z_157: [  1.7 -67.8  -2.3  39.3 -15.2  45.7  -9.7 -52.8 -45.1 -37.4 -59.7  30.4
 -58.7  35.1   7.4 -23.8  34.7  23.7 -10.7  -3.7  44.0 -29.0  44.0 -12.2
 -60.0  -0.3 -50.5 -37.0 -60.7  15.1  26.1   3.0 -34.3 -51.9 -46.1 -27.5
  -9.4   7.4 -64.1  42.7  13.2]
z_345: [  1.7 -67.8  -2.3  39.3 -15.2  45.7  -9.7 -52.8 -45.1 -37.4 -59.7  30.4
 -58.7  35.1   7.4  26.9  34.7  23.7 -10.7  -3.7  44.0 -29.0  44.0 -12.2
 -60.0  -0.3 -50.5 -37.0 -60.7  15.1  26.1   3.0 -34.3 -51.9 -46.1 -27.5
  -3.2   4.3  87.9 -26.6  14.3]
z_402: [  1.7 -67.8  -2.3  39.3 -15.2  45.7  -9.7 -52.8 -45.1 -37.4 -59.7  30.4
 -58.7  35.1   7.4 -34.2  34.7  23.7 -10.7  -3.7  44.0 -29.0  44.0 -12.2
 -60.0 -15.1 -50.5 -37.0 -60.7  15.1  26.1   3.0 -34.3 -59.6 -46.1 -27.5
  -9.4   7.4 -64.1  42.7  13.2]
[  1.7 -67.8  -2.3  39.3 -15.2  45.7  -9.7 -52.8 -45.1 -37.4 -59.7  30.4
 -58.7  35.1   7.4  26.9  34.7  23.7 -10.7  -3.7  44.0 -29.0  44.0 -12.2
 -60.0  -0.3 -50.5 -37.0 -60.7  15.1  26.1   3.0 -34.3 -51.9 -46.1 -27.5
  -3.2   4.3  87.9 -26.6  14.3] : z_345
[  1.7 -67.8  -2.3  39.3 -15.2  45.7  -9.7 -52.8 -45.1 -37.4 -59.7  30.4
 -58.7  35.1   7.4 -23.8  34.7  23.7 -10.7  -3.7  44.0 -29.0  44.0 -12.2
 -60.0  -0.3 -50.5 -37.0 -60.7  15.1  26.1   3.0 -34.3 -51.9 -46.1 -27.5
  -9.4   7.4 -64.1  42.7  13.2] : z_157

